Below is a small trained network, with its code and all its weights. Each question gives an input and a class and asks what happens when units are switched off, that is, made to give their printed mean instead of their output.

import numpy as np


def w(rows, s, z=0):
    codes = np.array(rows[::2]) - 128.0
    scale = np.full(codes.shape[1], s)
    scale[-1] = z or s
    return codes * scale


def norm(h):
    return h / np.sqrt((h * h).mean(-1, keepdims=True) + 1e-5)


def f(y):
    return np.maximum(y, 0)


def log_softmax(a):
    a = a - a.max(-1, keepdims=True)
    return a - np.log(np.exp(a).sum(-1, keepdims=True))


def net(x, mask):
    res = np.array(x, float).reshape(1, 8) / 4 @ E
    u = 0
    for l in range(3):
        y = f(norm(res) @ A[l][:, :-1].T + A[l][:, -1])
        res = res + np.where(mask[u : u + 5], y, B[l][:, -1]) @ B[l][:, :-1]
        u += 5
    return log_softmax(norm(res)[-1] @ U[:, :-1].T + U[:, -1])


A, B = {}, {}
E = w([
[135,138,51,129,118,57,19],'x0',
[100,151,138,2,101,146,78],'x1',
[98,82,70,72,75,198,171],'x2',
[164,162,159,80,98,154,128],'x3',
[238,55,124,111,97,192,140],'x4',
[98,85,155,79,185,126,226],'x5',
[200,187,138,95,112,93,230],'x6',
[152,155,125,157,211,165,183],'x7',
],0.0084)
A[0] = w([
[100,77,229,232,44,115,97,2],'L0N0',
[153,70,128,112,103,176,203,54],'L0N1',
[87,153,90,145,85,46,206,35],'L0N2',
[169,163,95,162,69,136,2,9],'L0N3',
[146,150,157,151,156,102,179,162],'L0N4',
],0.0072,0.0057)
B[0] = w([
[89,91,254,196,84,110,127,160],'L0N0',
[208,110,68,157,82,154,123,207],'L0N1',
[83,159,71,97,125,43,195,164],'L0N2',
[116,238,54,204,40,124,67,213],'L0N3',
[138,163,110,108,146,79,120,253],'L0N4',
],0.0095,0.0033)
A[1] = w([
[14,92,177,207,147,192,130,76],'L1N0',
[194,108,64,199,165,74,28,76],'L1N1',
[202,244,240,36,109,198,205,1],'L1N2',
[10,80,90,168,230,254,161,10],'L1N3',
[95,154,110,224,148,161,195,90],'L1N4',
],0.0058,0.004)
B[1] = w([
[69,127,146,146,189,131,132,187],'L1N0',
[152,172,115,135,138,139,111,251],'L1N1',
[159,183,251,136,183,190,99,228],'L1N2',
[103,116,47,104,206,168,100,193],'L1N3',
[83,120,79,84,123,131,121,200],'L1N4',
],0.011,0.0032)
A[2] = w([
[135,158,92,208,174,120,170,56],'L2N0',
[114,172,129,143,183,52,97,23],'L2N1',
[134,150,106,103,103,115,178,154],'L2N2',
[223,20,93,112,87,214,184,52],'L2N3',
[84,100,144,2,69,118,51,2],'L2N4',
],0.0099,0.0052)
B[2] = w([
[168,66,123,50,132,76,127,200],'L2N0',
[229,12,99,129,60,187,178,196],'L2N1',
[27,195,170,150,52,167,145,192],'L2N2',
[102,43,137,226,27,255,212,255],'L2N3',
[132,4,230,6,127,52,31,206],'L2N4',
],0.0097,0.005)
U = w([
[138,72,138,158,49,242,192,167],'0',
[83,198,114,72,97,35,230,157],'1',
[43,93,66,103,227,165,117,110],'2',
[153,223,64,166,28,118,3,249],'3',
[73,80,246,211,113,76,108,2],'4',
[228,97,90,175,196,45,154,57],'5',
[99,66,203,4,92,107,31,103],'6',
[202,239,250,71,179,191,163,120],'7',
],0.022,0.0033)

Each question gives the input, the list of numbers given to net, and the class t.
The units are the neurons (one row each of A and B). Each row of codes is followed by its name. A weight is (code - 128) times the scale printed after its matrix; where a second scale follows, it is the last column's (A, B and U).
mask holds one flag per neuron, layer by layer. A switched-off neuron (its flag False) gives its mean, the last column of its row in B, instead of its output. The means were averaged over made-up inputs and are rounded, as every weight is.
A unit's drop is (log p(t) with every unit on - log p(t) with that unit switched off) / (log p(t) with every unit on - log p(t) with every unit switched off).
The circuit of an input: a set's keep is (log p(t) with only the set's units on - log p(t) with every unit switched off) / (log p(t) with every unit on - log p(t) with every unit switched off). Starting from the 12 units with the biggest drops (on a tie, the unit counted first), units are removed one at a time, each time the one whose removal leaves the highest keep (on an exact tie, the one counted first), for as long as the keep stays at least 0.8.
units of the circuit, in order: the units of the circuit, biggest drop first
top k neurons: the k neurons with the biggest drops, biggest first
top k neurons in layer l: the k neurons of layer l with the biggest drops, biggest first
drop of u: that unit's drop, to one decimal
input [6,-8,3,7,-4,-2,7,-3], class 1: units of the circuit, in order -> [L0N2]
input [-6,6,-8,-8,-2,-6,8,-7], class 7: units of the circuit, in order -> [L0N3; L1N2]
input [-7,2,-7,1,7,2,-7,-7], class 4: units of the circuit, in order -> [L0N0; L1N0]
input [-8,4,-1,-2,-4,1,-2,-2], class 2: units of the circuit, in order -> [L1N3; L1N0]
input [7,-1,-2,-2,6,7,8,-3], class 0: top 3 neurons -> [L2N3; L0N3; L2N2]
input [-7,6,8,-4,-5,-5,4,3], class 7: top 2 neurons -> [L1N2; L2N3]
input [0,0,-3,-2,-5,2,0,8], class 5: top 2 neurons -> [L2N1; L0N4]
input [4,-4,-3,0,0,2,8,-2], class 1: top 2 neurons -> [L2N2; L0N2]
input [-7,-5,2,-7,-4,-1,2,-7], class 1: top 2 neurons -> [L0N2; L2N3]
input [3,-4,-6,8,-1,2,-8,-2], class 3: top 2 neurons in layer 1 -> [L1N1; L1N2]
input [-1,-1,-6,-6,8,-7,0,5], class 3: top 2 neurons in layer 1 -> [L1N1; L1N0]
input [-2,0,-8,-1,-8,-2,4,2], class 5: top 2 neurons in layer 2 -> [L2N1; L2N0]
input [0,-6,6,0,-8,7,-1,-1], class 1: top 2 neurons in layer 0 -> [L0N2; L0N4]
input [-3,-1,7,6,-4,-4,4,7], class 7: top neuron -> [L1N2]
input [-7,5,5,4,-3,-4,0,-3], class 6: top 2 neurons -> [L2N4; L1N1]
input [-7,8,3,3,-8,-8,3,0], class 7: top 2 neurons in layer 1 -> [L1N2; L1N4]
input [3,-1,-3,-1,-5,-4,8,3], class 1: drop of L0N2 -> 0.5
input [-3,-8,-5,8,5,-5,6,-3], class 7: drop of L1N2 -> 0.2
input [-2,7,-1,-3,-4,-5,4,-2], class 6: drop of L2N4 -> 0.8
input [-4,-6,5,-2,-5,-6,-3,-7], class 4: units of the circuit, in order -> [L0N0]
input [1,-6,0,-6,6,0,-3,-8], class 4: top 2 neurons in layer 0 -> [L0N0; L0N1]
